Here is a tiny trained network, its code and every weight. The questions are about switching its units off for an input and a target symbol, where a switched-off unit gives its printed mean instead of its output.

import numpy as np


def w(rows, s, z=0):
    codes = np.array(rows[::2]) - 128.0
    scale = np.full(codes.shape[1], s)
    scale[-1] = z or s
    return codes * scale


def f(y):
    return np.maximum(y, 0)


def softmax(a):
    e = np.exp(a - a.max(-1, keepdims=True))
    return e / e.sum(-1, keepdims=True)


def log_softmax(a):
    a = a - a.max(-1, keepdims=True)
    return a - np.log(np.exp(a).sum(-1, keepdims=True))


def net(x, mask):
    ids = ['ΓΞΦαεζμπστψ'.index(c) for c in x.split()]
    T = len(ids)
    res = E[ids] + P[:T]
    u = 0
    for l in range(2):
        r = res
        for j in range(2):
            rows = slice(3 * j, 3 * j + 3)
            q, k, v = (r @ M[l][rows].T for M in (Q, K, V))
            z = softmax(np.where(np.tri(T) > 0, q @ k.T / 3**0.5, -1e9)) @ v
            o = O[l][rows]
            res = res + np.where(mask[u + j], z, o[:, -1]) @ o[:, :-1]
        u += 2
        y = f(res @ A[l][:, :-1].T + A[l][:, -1])
        res = res + np.where(mask[u : u + 16], y, B[l][:, -1]) @ B[l][:, :-1]
        u += 16
    return log_softmax(res[-1] @ U[:, :-1].T + U[:, -1])


Q, K, V, O, A, B = {}, {}, {}, {}, {}, {}
E = w([
[96,140,133,191,105,110,170],'Γ',
[113,123,132,109,107,123,169],'Ξ',
[101,133,126,182,172,153,175],'Φ',
[115,94,82,131,111,167,133],'α',
[124,163,154,205,69,104,140],'ε',
[122,153,99,193,124,162,114],'ζ',
[152,122,109,106,63,145,61],'μ',
[186,180,235,174,164,149,83],'π',
[145,144,219,196,217,62,124],'σ',
[167,140,185,83,80,1,96],'τ',
[172,86,73,53,181,119,37],'ψ',
],0.01)
P = w([
[128,162,121,99,113,147,182],'0',
[50,41,196,167,153,143,58],'1',
[204,124,77,193,116,98,111],'2',
[82,67,204,102,178,90,23],'3',
[216,163,2,208,136,36,106],'4',
[63,75,188,109,172,116,57],'5',
],0.0093)
Q[0] = w([
[192,126,22,245,146,58,79],'L0H1',
[60,99,181,25,188,211,127],'L0H1',
[92,129,60,116,109,162,175],'L0H1',
[43,119,209,70,29,176,151],'L0H2',
[80,144,126,105,147,89,120],'L0H2',
[255,128,37,133,164,142,178],'L0H2',
],0.0082)
K[0] = w([
[202,195,114,89,201,54,62],'L0H1',
[42,110,135,174,36,159,250],'L0H1',
[152,151,173,198,90,109,110],'L0H1',
[48,115,176,200,113,205,232],'L0H2',
[155,132,94,162,130,152,150],'L0H2',
[133,95,134,106,119,3,27],'L0H2',
],0.0074)
V[0] = w([
[138,85,148,116,213,81,47],'L0H1',
[59,68,37,125,148,45,200],'L0H1',
[111,180,253,182,123,33,179],'L0H1',
[108,121,165,159,184,186,128],'L0H2',
[101,133,153,131,232,169,222],'L0H2',
[85,160,113,213,177,198,147],'L0H2',
],0.0073)
O[0] = w([
[148,69,166,138,181,128,94,246],'L0H1',
[1,89,119,157,108,68,117,70],'L0H1',
[126,216,158,143,104,142,37,255],'L0H1',
[151,120,64,97,185,108,90,148],'L0H2',
[90,171,97,38,206,96,109,93],'L0H2',
[124,147,47,134,186,88,133,160],'L0H2',
],0.0079,0.0023)
A[0] = w([
[90,139,143,106,157,130,124,161],'L0N1',
[125,103,120,111,77,174,109,180],'L0N2',
[190,106,117,144,148,133,229,208],'L0N3',
[124,158,123,176,62,179,191,173],'L0N4',
[160,153,58,149,121,113,138,164],'L0N5',
[159,99,155,138,148,95,119,79],'L0N6',
[118,92,124,2,86,161,223,112],'L0N7',
[39,89,155,151,128,106,128,254],'L0N8',
[81,128,171,181,160,127,114,107],'L0N9',
[127,96,179,115,100,87,89,127],'L0N10',
[106,120,126,142,131,189,95,177],'L0N11',
[97,120,110,142,91,149,198,87],'L0N12',
[83,138,124,92,96,59,149,119],'L0N13',
[150,134,121,149,172,155,135,156],'L0N14',
[86,145,62,68,147,123,197,136],'L0N15',
[136,189,139,95,61,153,140,147],'L0N16',
],0.0098,0.0036)
B[0] = w([
[128,117,140,119,133,131,76,184],'L0N1',
[150,157,155,115,139,87,82,162],'L0N2',
[175,102,104,62,78,163,150,193],'L0N3',
[106,135,142,172,41,140,108,185],'L0N4',
[139,174,43,143,90,131,154,195],'L0N5',
[132,113,85,137,92,159,153,189],'L0N6',
[145,76,116,2,97,87,62,148],'L0N7',
[181,134,156,55,181,201,71,253],'L0N8',
[157,101,111,71,125,130,101,222],'L0N9',
[125,119,98,143,189,192,143,224],'L0N10',
[109,123,182,90,136,140,114,187],'L0N11',
[118,119,107,106,83,171,94,144],'L0N12',
[107,153,168,142,145,204,79,151],'L0N13',
[146,140,143,101,113,126,136,188],'L0N14',
[101,141,77,50,148,200,122,159],'L0N15',
[94,225,191,152,108,122,110,161],'L0N16',
],0.0085,0.0056)
Q[1] = w([
[17,110,155,38,169,180,63],'L1H1',
[96,159,194,189,138,164,94],'L1H1',
[87,126,164,76,159,219,30],'L1H1',
[57,83,149,3,176,214,63],'L1H2',
[3,131,211,45,131,206,70],'L1H2',
[139,63,142,132,52,90,207],'L1H2',
],0.007)
K[1] = w([
[42,174,146,67,92,171,155],'L1H1',
[96,148,117,92,173,114,56],'L1H1',
[49,193,145,34,119,96,164],'L1H1',
[57,187,108,74,114,253,123],'L1H2',
[55,192,147,85,59,253,93],'L1H2',
[144,30,99,121,99,50,175],'L1H2',
],0.0069)
V[1] = w([
[216,126,226,151,143,83,68],'L1H1',
[157,167,154,220,1,128,120],'L1H1',
[153,59,41,83,120,115,196],'L1H1',
[154,141,47,161,14,121,231],'L1H2',
[212,104,165,51,105,81,103],'L1H2',
[92,21,121,115,66,179,105],'L1H2',
],0.0064)
O[1] = w([
[206,65,53,190,47,148,131,58],'L1H1',
[173,149,112,44,23,108,239,241],'L1H1',
[33,129,122,146,250,153,166,27],'L1H1',
[54,166,155,8,151,92,254,147],'L1H2',
[200,28,82,197,206,147,199,254],'L1H2',
[134,81,250,132,129,220,173,147],'L1H2',
],0.0056,0.0029)
A[1] = w([
[171,154,57,205,46,118,228,148],'L1N1',
[191,90,88,138,42,110,54,124],'L1N2',
[68,228,90,151,80,23,111,131],'L1N3',
[119,181,108,99,75,25,197,126],'L1N4',
[117,168,184,139,93,144,201,148],'L1N5',
[170,94,51,244,151,147,54,96],'L1N6',
[42,151,190,118,198,103,187,66],'L1N7',
[109,218,149,112,118,87,67,162],'L1N8',
[236,49,175,120,68,124,81,121],'L1N9',
[161,134,194,194,129,179,78,73],'L1N10',
[116,221,231,79,135,118,180,144],'L1N11',
[65,163,145,190,191,120,110,119],'L1N12',
[154,109,54,57,108,194,179,92],'L1N13',
[108,162,173,212,57,2,140,54],'L1N14',
[95,21,202,185,157,195,58,112],'L1N15',
[44,72,181,232,244,149,145,2],'L1N16',
],0.0059,0.0058)
B[1] = w([
[146,117,176,83,161,117,53,220],'L1N1',
[128,152,143,184,168,79,149,243],'L1N2',
[116,86,90,159,203,172,158,165],'L1N3',
[60,140,149,114,156,105,157,183],'L1N4',
[91,88,107,170,128,126,141,166],'L1N5',
[131,79,133,104,40,98,151,236],'L1N6',
[146,113,130,187,125,21,163,180],'L1N7',
[138,59,100,110,114,166,100,188],'L1N8',
[96,171,123,190,164,141,157,252],'L1N9',
[64,151,165,115,95,129,143,194],'L1N10',
[148,55,98,169,98,110,126,205],'L1N11',
[116,129,57,96,103,98,113,172],'L1N12',
[179,200,139,99,165,122,118,189],'L1N13',
[107,86,140,136,200,117,95,147],'L1N14',
[90,198,169,122,111,133,188,241],'L1N15',
[161,155,2,107,59,133,137,196],'L1N16',
],0.0075,0.013)
U = w([
[94,188,102,118,164,117,66,64],'Γ',
[181,253,130,112,156,122,111,98],'Ξ',
[142,148,149,62,42,90,159,16],'Φ',
[90,148,188,178,113,125,130,172],'α',
[174,72,52,152,100,93,96,169],'ε',
[82,52,156,113,143,60,117,96],'ζ',
[84,201,106,156,160,88,198,40],'μ',
[108,134,75,128,64,187,125,121],'π',
[99,203,201,100,192,169,111,181],'σ',
[151,92,147,63,89,158,43,170],'τ',
[176,56,134,132,155,194,162,253],'ψ',
],0.007,0.0019)

Each question gives the input, a string of symbols that net reads in full, and the target symbol t.
The units are the heads (3 rows each of Q, K, V and O) and the neurons (one row each of A and B). Each row of codes is followed by its name. A weight is (code - 128) times the scale printed after its matrix; where a second scale follows, it is the last column's (O, A, B and U).
mask holds one flag per unit, layer by layer, with each layer's heads first. A switched-off unit (its flag False) gives its mean, the last column of its rows in O or B, instead of its output. The means were averaged over made-up inputs and are rounded, as every weight is.
A unit's drop is (log p(t) with every unit on - log p(t) with that unit switched off) / (log p(t) with every unit on - log p(t) with every unit switched off).
The circuit of an input: a set's keep is (log p(t) with only the set's units on - log p(t) with every unit switched off) / (log p(t) with every unit on - log p(t) with every unit switched off). Starting from the 12 units with the biggest drops (on a tie, the unit counted first), units are removed one at a time, each time the one whose removal leaves the highest keep (on an exact tie, the one counted first), for as long as the keep stays at least 0.8.
circuit, biggest first: the units of the circuit, biggest drop first
most important unit: the unit with the biggest drop
k most important neurons: the k neurons with the biggest drops, biggest first
top k neurons in layer l: the k neurons of layer l with the biggest drops, biggest first
heads that matter: for each layer, one digit per head in row order, 1 if its drop is at least 0.15 and else 0, layers parted by /
input ζ σ σ σ π, target ε: circuit, biggest first : (L1H2, L1H1)
input ψ ψ Γ, target ψ: circuit, biggest first : (L0H1, L1H2, L0N3)
input π ζ σ ψ, target ε: circuit, biggest first : (L0H1, L1H2, L1H1)
input Ξ ζ τ Γ ε Γ, target σ: heads that matter : 11 / 01
input ζ π Γ σ ζ, target ε: circuit, biggest first : (L1H2, L1N15)
input τ σ ε, target α: heads that matter : 11 / 10
input π τ Φ α τ ζ, target ε: circuit, biggest first : (L0H1, L1H2, L1H1)
input Ξ σ π, target ε: circuit, biggest first : (L1H2, L1H1, L0N8)
input σ Φ Ξ, target ε: circuit, biggest first : (L0H1, L1H2, L0H2, L1H1)
input ε Ξ Γ ψ, target Φ: circuit, biggest first : (L1H1, L0H1, L0N4, L0N16)
input ψ ψ ψ α, target π: most important unit : L1N16
input μ ζ τ π π, target α: heads that matter : 01 / 00
input α ε Ξ μ ε ζ, target μ: heads that matter : 10 / 11
input α τ σ ψ μ τ, target μ: top 2 neurons in layer 0 : (L0N7, L0N15)
input Φ τ ψ ζ, target Γ: most important unit : L0H2
input τ ε ψ τ ε σ, target Ξ: top 4 neurons in layer 0 : (L0N16, L0N4, L0N8, L0N9)
input Φ Ξ Φ ε, target Γ: heads that matter : 01 / 10
input ε ζ ζ Ξ ψ μ, target Φ: heads that matter : 10 / 11
input ψ ψ π ψ, target π: 3 most important neurons : (L1N16, L1N15, L0N7)
input Ξ ψ ε ζ μ ψ, target σ: most important unit : L0N7
input Γ Φ α ε, target τ: heads that matter : 11 / 01
input σ Ξ μ Γ, target α: heads that matter : 10 / 11
input σ ε ζ Γ, target α: heads that matter : 10 / 11
input Γ Ξ Φ ζ σ, target ε: heads that matter : 10 / 01
input τ π μ π, target Ξ: heads that matter : 11 / 10
input σ ζ σ ζ Ξ ζ, target α: heads that matter : 10 / 11
input π α ζ, target Ξ: top 2 neurons in layer 0 : (L0N3, L0N5)
input μ Ξ ψ Ξ Ξ σ, target ψ: heads that matter : 11 / 11
input ζ Φ Φ π σ Γ, target ζ: top 2 neurons in layer 0 : (L0N15, L0N5)
